The symbols move the nodes like this.
Kuv: %>Num, ^>Nir, &>Pur, @>Mev, $>Pir, !>Poz
Mek: %>Gad, ^>Bip, &>Lep, @>Pap, $>Beg, !>Fab
Keb: %>Bip, ^>Gad, &>Rus, @>Pir, $>Mev, !>Mez
Zeg: %>Far, ^>Ras, &>Dur, @>Les, $>Ved, !>Muz
Bip: %>Keb, ^>Mek, &>Vel, @>Sal, $>Lat, !>Pel
Des: %>Pur, ^>Kel, &>Num, @>Dif, $>Mor, !>Vit
Kom: %>Vez, ^>Muz, &>Tuf, @>Mef, $>Maz, !>Ras
Vol: %>Dig, ^>Git, &>Bok, @>Vit, $>Kib, !>Dif
Kel: %>Maz, ^>Des, &>Rig, @>Faz, $>Vez, !>Rok
Ved: %>Vit, ^>Nas, &>Poz, @>Dig, $>Zeg, !>Pur
Fep: %>Ras, ^>Far, &>Nid, @>Sev, $>Rok, !>Vez
Dop: %>Suf, ^>Miv, &>Dev, @>Rad, $>Buz, !>Pup
Faz: %>Med, ^>Dif, &>Beg, @>Kel, $>Lep, !>Git
Poz: %>Rel, ^>Rad, &>Ved, @>Miv, $>Dur, !>Kuv
Rig: %>Nir, ^>Num, &>Kel, @>Beg, $>Pap, !>Sis
Dev: %>Git, ^>Dig, &>Dop, @>Nas, $>Voz, !>Med
Sal: %>Pir, ^>Pap, &>Mor, @>Bip, $>Num, !>Kuz
Suf: %>Dop, ^>Bok, &>Git, @>Sis, $>Fab, !>Beg
Rel: %>Poz, ^>Sis, &>Vit, @>Bok, $>Kuz, !>Num
Pup: %>Beg, ^>Mev, &>Med, @>Nir, $>Gad, !>Dop
Rok: %>Nas, ^>Vit, &>Sis, @>Git, $>Fep, !>Kel
Sev: %>Voz, ^>Kib, &>Fab, @>Fep, $>Git, !>Lep
Tuf: %>Pap, ^>Pir, &>Kom, @>Gad, $>Nir, !>Laf
Buz: %>Fab, ^>Mez, &>Voz, @>Laf, $>Dop, !>Gad
Muz: %>Mor, ^>Kom, &>Pir, @>Rus, $>Pur, !>Zeg
Dig: %>Vol, ^>Dev, &>Miv, @>Ved, $>Les, !>Rar
Mez: %>Pel, ^>Buz, &>Les, @>Dur, $>Miv, !>Keb
Les: %>Kib, ^>Voz, &>Mez, @>Zeg, $>Dig, !>Rus
Voz: %>Sev, ^>Les, &>Buz, @>Ras, $>Dev, !>Mef
Sis: %>Rad, ^>Rel, &>Rok, @>Suf, $>Nid, !>Rig
Mef: %>Lep, ^>Rus, &>Gad, @>Kom, $>Med, !>Voz
Bok: %>Miv, ^>Suf, &>Vol, @>Rel, $>Pel, !>Lat
Mor: %>Muz, ^>Vez, &>Sal, @>Vel, $>Des, !>Far
Lep: %>Mef, ^>Vel, &>Mek, @>Vez, $>Faz, !>Sev
Nas: %>Rok, ^>Ved, &>Rad, @>Dev, $>Ras, !>Maz
Lat: %>Mev, ^>Beg, &>Dif, @>Num, $>Bip, !>Bok
Ras: %>Fep, ^>Zeg, &>Laf, @>Voz, $>Nas, !>Kom
Beg: %>Pup, ^>Lat, &>Faz, @>Rig, $>Mek, !>Suf
Dur: %>Kuz, ^>Laf, &>Zeg, @>Mez, $>Poz, !>Pir
Laf: %>Nid, ^>Dur, &>Ras, @>Buz, $>Rad, !>Tuf
Pel: %>Mez, ^>Fab, &>Kib, @>Kuz, $>Bok, !>Bip
Vez: %>Kom, ^>Mor, &>Pap, @>Lep, $>Kel, !>Fep
Kib: %>Les, ^>Sev, &>Pel, @>Far, $>Vol, !>Vel
Fab: %>Buz, ^>Pel, &>Sev, @>Nid, $>Suf, !>Mek
Pir: %>Sal, ^>Tuf, &>Muz, @>Keb, $>Kuv, !>Dur
Rar: %>Dif, ^>Med, &>Mev, @>Pur, $>Rus, !>Dig
Nid: %>Laf, ^>Kuz, &>Fep, @>Fab, $>Sis, !>Pap
Far: %>Zeg, ^>Fep, &>Kuz, @>Kib, $>Vit, !>Mor
Vit: %>Ved, ^>Rok, &>Rel, @>Vol, $>Far, !>Des
Pap: %>Tuf, ^>Sal, &>Vez, @>Mek, $>Rig, !>Nid
Num: %>Kuv, ^>Rig, &>Des, @>Lat, $>Sal, !>Rel
Kuz: %>Dur, ^>Nid, &>Far, @>Pel, $>Rel, !>Sal
Miv: %>Bok, ^>Dop, &>Dig, @>Poz, $>Mez, !>Mev
Mev: %>Lat, ^>Pup, &>Rar, @>Kuv, $>Keb, !>Miv
Pur: %>Des, ^>Maz, &>Kuv, @>Rar, $>Muz, !>Ved
Maz: %>Kel, ^>Pur, &>Nir, @>Med, $>Kom, !>Nas
Rus: %>Vel, ^>Mef, &>Keb, @>Muz, $>Rar, !>Les
Rad: %>Sis, ^>Poz, &>Nas, @>Dop, $>Laf, !>Nir
Med: %>Faz, ^>Rar, &>Pup, @>Maz, $>Mef, !>Dev
Gad: %>Mek, ^>Keb, &>Mef, @>Tuf, $>Pup, !>Buz
Nir: %>Rig, ^>Kuv, &>Maz, @>Pup, $>Tuf, !>Rad
Git: %>Dev, ^>Vol, &>Suf, @>Rok, $>Sev, !>Faz
Dif: %>Rar, ^>Faz, &>Lat, @>Des, $>Vel, !>Vol
Vel: %>Rus, ^>Lep, &>Bip, @>Mor, $>Dif, !>Kib

The rows follow the links: the fewer symbols apart two nodes are, the more alike their rows tend to be.

Some nodes and rows for them; each showing differs a little:
Mef: 211 94 -125 -260 -599 218 189 608 20 103 374 -635 -182 -618 165 211 66 589 -513 480 -45 -55 -191 -514 728 -468 132 873 413 -292 -265 17 45 -91 2 -758 20 766 -73 451 -472 -86 -77 185 715 -384 33 -222 -167 47 37 516 -17 64 310 284 -434 -261
Vit: -378 -141 317 494 373 -60 -104 -236 54 -274 -168 451 141 447 -118 -142 -182 -344 -26 -447 93 -94 329 3 -746 60 -155 -492 59 584 187 318 235 295 -360 932 -173 -779 -133 -407 211 170 -150 -555 -488 555 -262 666 171 483 -238 -270 73 38 -297 -457 623 -47
Laf: -175 421 365 -216 322 -757 -146 430 387 550 2 101 -294 492 208 603 427 219 45 -191 -529 483 231 -13 96 318 272 -74 -674 -275 6 329 -57 53 464 419 -702 482 -57 42 -389 -47 52 142 436 -634 280 -431 -382 -752 65 -278 -132 -980 -172 -82 -270 -10
Mev: 312 -521 -469 231 -541 392 62 -124 -81 -173 -496 145 135 -423 -77 -527 -415 -333 719 381 243 -228 -455 792 -806 -251 -127 -167 195 10 204 -428 -532 -79 -55 -786 448 -249 153 311 -239 -205 146 542 -36 547 -159 -581 134 224 -435 152 -73 539 488 207 149 -131
Rus: -36 -86 -266 492 -345 186 -40 660 -392 -366 230 16 98 -636 -308 -240 115 169 77 397 218 -569 -139 -226 445 -604 -127 372 395 105 -350 -272 -530 -433 -291 -724 -79 550 -580 335 -409 -97 189 68 272 267 -399 -361 -240 -126 -665 22 -101 195 138 192 -635 -257
Lep: -26 346 31 -219 2 355 189 -81 -390 -50 522 -675 -88 -292 53 45 163 551 -770 330 88 24 -140 -723 1277 64 11 674 375 -151 -486 -241 336 -156 100 -581 273 427 41 170 48 241 -190 1 231 -421 -124 207 -2 459 428 655 115 333 144 245 -433 82
Dev: 258 47 -61 211 -553 -135 319 -25 743 306 -582 -3 -298 -725 267 117 -106 338 -337 -219 530 418 -270 -50 -419 -692 268 264 249 -231 180 641 187 23 203 576 -89 233 398 -305 -122 -561 -271 -29 478 -168 517 99 347 432 -104 125 374 120 965 141 716 -105
Lat: 187 -290 -426 46 -362 413 191 -752 -275 -438 -127 162 407 -141 -231 -738 -482 -404 371 266 338 -102 -363 497 -423 56 -137 -110 448 166 136 -614 -223 -340 35 -705 836 -391 144 103 343 89 103 250 -414 428 -227 109 424 447 -131 80 -174 809 127 192 121 221
Keb: 262 -253 -381 117 -343 -48 -30 366 -150 -307 45 184 215 -475 -264 -288 24 -89 369 514 -87 -483 -388 132 442 -297 -142 -12 27 -172 -337 -531 -609 -740 -83 -968 165 413 -383 384 -146 24 498 343 241 121 -252 -456 -338 -66 -361 -107 -209 41 -56 311 -810 -156
Far: -595 201 531 538 593 -153 -398 188 -152 -213 163 578 139 331 -213 5 362 31 -302 -272 -31 -402 340 -643 594 53 -156 -470 -211 301 -378 -189 107 -93 -72 742 -538 -8 -535 -279 118 475 169 -729 -261 181 -315 444 -332 8 -271 -603 -299 -407 -763 -401 -369 162
Pur: 109 -434 -184 -114 -19 413 -8 602 -312 -148 128 -195 132 334 -299 158 164 -414 804 -241 -326 -316 98 218 -1219 -103 -296 76 290 487 452 203 -335 502 -685 -256 -115 -642 -296 149 -358 22 -249 -296 -146 864 -261 -294 391 1 -322 130 250 288 -149 -259 300 -412
Gad: 269 222 -260 -375 -413 -47 311 254 -66 282 125 -465 -108 -436 22 100 70 372 66 573 -321 53 -248 -16 824 -70 198 523 -1 -499 -91 -212 -44 -214 401 -1046 202 921 120 475 -332 -64 130 664 669 -520 -6 -668 -177 -358 302 376 -167 -59 481 407 -564 23

Each walk starts at a row. The symbols on each line, taken left to right, move it on to the next node.
Each answer is a row, close to the row of the node it stands for.
start -185 -418 -52 42 292 569 2 39 -472 -331 297 -86 292 527 -340 -316 -161 -376 413 -285 -190 -228 210 107 -576 255 -467 -16 392 493 98 -77 -43 558 -842 71 294 -972 -269 61 175 214 -207 -403 -785 709 -492 522 485 200 34 258 126 560 -481 -279 453 -148
! % & & @ ! !
232 -92 -71 792 -319 -46 120 90 289 -390 -657 572 145 -644 62 -293 -326 -249 -52 -155 633 -186 -197 75 -756 -1052 52 -219 317 249 134 173 -58 -325 -186 308 -136 21 -98 -239 -22 -473 -24 -184 119 542 81 -51 60 466 -698 -246 230 359 522 -37 807 -41
% @ $ &
-415 -16 416 313 468 -332 -525 -123 -172 -169 16 666 -119 426 -131 -115 351 -248 56 -245 -226 -137 267 -8 445 409 -111 -756 -463 338 -319 -399 -116 -347 242 383 -94 78 -382 -215 260 394 382 -204 -366 49 -184 174 -403 -435 -90 -791 -168 -766 -829 -310 -501 427
start 551 -154 -607 -703 -576 -3 425 -304 117 463 -89 -388 141 -268 90 -18 -272 9 257 197 130 384 -564 540 -448 -180 88 472 264 -303 515 41 -26 88 220 -590 526 32 572 370 -71 -274 -364 764 215 -213 487 -429 350 146 311 471 206 457 694 289 447 -93
^ & ^ ! $ @ $ %
-94 116 381 -201 290 73 74 -329 226 312 4 62 -98 511 154 399 16 83 -320 -557 -123 385 265 -139 -362 188 90 -118 19 3 392 643 656 702 -104 1049 -306 -594 214 -443 305 -75 -524 -474 -225 -171 249 577 219 179 436 142 237 35 -68 -228 924 -4
& ! $ & !
-396 558 580 -12 440 -235 -144 -21 166 173 399 -217 -347 369 165 538 497 464 -647 -354 -231 212 403 -583 770 330 106 -119 -309 -151 -220 264 418 277 148 751 -553 190 141 -278 147 174 78 -375 77 -388 -18 398 -304 -191 414 -115 -22 -565 -309 -342 -164 102
start -21 -199 -277 556 -169 -149 99 -987 229 -531 -649 647 429 -315 48 -701 -410 -554 -7 13 623 -84 -363 369 -477 -190 2 -677 -45 277 285 -366 -41 -676 451 101 399 -384 234 -192 574 -53 227 66 -134 403 67 339 36 516 -145 -249 -32 398 250 242 494 323
! $ ^ % $ %
363 -110 -573 -576 -232 297 389 -823 -20 129 -21 -398 40 -128 41 -227 -347 40 -33 202 174 398 -89 133 -89 417 159 303 345 -259 397 -168 431 167 322 -469 719 -185 646 181 364 32 -175 446 45 -375 160 65 507 403 596 642 217 707 624 448 521 187
^ % % ^ @ ^
-20 -361 -294 -152 241 236 -34 -276 -426 -199 7 66 253 635 -341 -278 -200 -697 683 -162 -264 -174 197 493 -686 629 -325 -420 22 194 307 -187 -268 464 -346 -279 420 -924 132 144 323 375 144 -18 -788 551 -378 114 361 59 161 -132 -5 328 -471 -331 -7 119
start -209 -66 -107 -121 464 114 -318 -6 -640 -408 553 -42 231 572 -313 -68 267 -301 345 65 -431 -325 211 120 448 719 -450 -398 -165 231 -336 -737 -318 -128 -130 -451 34 -261 -450 374 89 492 328 -77 -508 210 -653 -61 -318 -455 102 -21 -451 -283 -973 -279 -752 153
& & % @ @ &
-204 -208 44 273 248 144 -370 1103 -355 -250 461 -211 61 252 -239 346 339 27 329 19 -509 -498 131 -80 78 -64 -297 130 90 257 -205 -92 -497 166 -570 -439 -364 -23 -740 187 -621 160 98 -378 -150 363 -513 -344 -163 -412 -486 -216 -245 -308 -509 -371 -786 -427
$ @ % $
-186 -59 -129 354 -147 327 -174 174 -592 -504 519 -94 10 -387 -239 -483 20 45 -433 386 373 -616 -96 -487 937 -242 -125 249 494 280 -676 -713 -7 -471 -209 -814 271 234 -411 220 101 180 356 -95 -116 313 -586 114 -57 322 -137 252 -144 493 -42 98 -586 59
start 253 213 -177 -376 -283 586 341 -686 155 -44 181 -603 20 -521 -110 -235 -206 286 -514 140 312 266 -46 -68 84 -186 -21 538 648 -108 220 41 489 264 -47 -368 421 -198 572 233 245 -125 -252 25 -57 -32 82 570 648 684 541 707 203 892 508 263 726 -59
& ! ! ^ ^ % &
532 -119 -258 -470 -780 471 417 82 217 341 -16 -642 -170 -484 230 22 -228 268 -265 63 166 305 -337 -14 -363 -370 66 766 670 -241 327 382 56 226 -183 -529 80 16 471 218 -203 -367 -393 6 430 -118 213 -171 556 415 135 694 281 675 621 298 607 -401
^ ! & & & @ !
73 -406 -167 -280 62 259 11 275 -222 6 -239 12 326 542 -58 -181 -97 -699 952 -113 -214 -29 13 796 -1295 287 -226 -236 17 249 577 -48 -441 532 -526 -487 150 -667 -234 199 -217 80 -90 173 -316 451 -224 -500 305 -397 -169 -149 105 116 -222 -147 76 -172
start -385 -15 197 194 499 336 -488 583 -681 -338 821 -18 142 544 -361 -128 324 -14 26 115 -376 -453 295 -380 602 287 -430 -107 49 346 -329 -330 -220 210 -526 -293 -74 -411 -727 65 4 428 142 -486 -395 534 -671 295 -168 -132 -107 4 -243 -170 -819 -391 -599 -142
$ & & ^ ^ @
19 -377 -259 235 -286 506 246 -291 -337 -665 41 -113 271 -379 -196 -630 -375 -291 -3 146 400 -382 -208 43 -221 -421 -310 160 766 419 63 -315 -66 -159 -423 -391 529 -484 -111 143 342 71 -35 -317 -472 634 -366 374 524 698 -203 319 51 939 150 99 381 -189
$ & & &
-202 -129 -171 312 -222 147 -133 -207 -616 -602 333 68 238 -269 -269 -600 -24 -52 -31 371 165 -589 -205 -67 943 47 -123 -154 -97 178 -315 -832 -262 -685 237 -994 636 254 -357 345 159 304 509 465 -112 183 -403 -221 -107 -57 -87 82 -404 351 -160 416 -712 257
start -291 59 198 1024 -36 -176 -174 -19 -50 -678 -4 420 0 -608 -123 -424 65 197 -562 160 419 -561 -251 -541 913 -408 -15 -239 158 282 -699 -401 73 -987 88 300 -89 364 -214 -259 170 53 454 -280 154 209 -301 402 -415 254 -391 -186 -156 27 -122 271 -213 356
& @ ^ % @ & $ %
124 305 58 82 -239 6 330 -658 488 119 -301 -178 -148 -460 245 -201 -275 280 -629 -79 522 423 -23 -160 127 -458 272 225 333 -62 29 247 630 -62 244 528 20 -127 547 -192 582 -202 -215 -317 92 -133 520 640 449 697 276 100 334 424 531 253 949 216
@ ! $ ^ & %
-116 -282 -169 5 233 -85 -275 627 -476 -152 340 9 209 563 -216 0 166 -339 640 105 -451 -387 137 43 -45 423 -286 -128 -311 -69 -65 -382 -717 -64 -226 -659 -216 89 -586 391 -520 217 226 194 -86 87 -430 -549 -299 -612 -268 -192 -252 -473 -596 -263 -1108 -43
start -67 -100 94 714 -24 168 155 -528 265 -421 -450 405 149 -519 9 -674 -328 -219 -324 34 808 -212 -86 14 -274 -474 61 -206 453 380 41 -68 44 -376 59 572 113 -346 1 -383 575 -298 94 -506 -201 616 89 578 253 611 -277 -19 91 554 379 123 648 55
@ ^ & @
178 248 -304 -304 -88 -201 317 -900 573 289 -658 81 2 -359 380 -160 -364 -40 -209 -223 472 563 -215 154 -223 154 144 35 -26 -225 218 64 530 -315 764 334 359 -72 701 -219 442 -188 -156 364 63 -422 594 292 226 373 299 22 186 259 634 289 733 415
$ ! % ! $
466 42 -165 -5 -478 -379 176 -522 639 455 -821 1 34 -450 378 78 -229 -87 42 -151 343 450 -352 270 -491 -269 274 -25 -144 -449 660 266 -55 3 573 195 61 163 627 -221 33 -412 -104 532 429 -459 683 -216 -7 259 156 -64 268 60 790 262 614 173
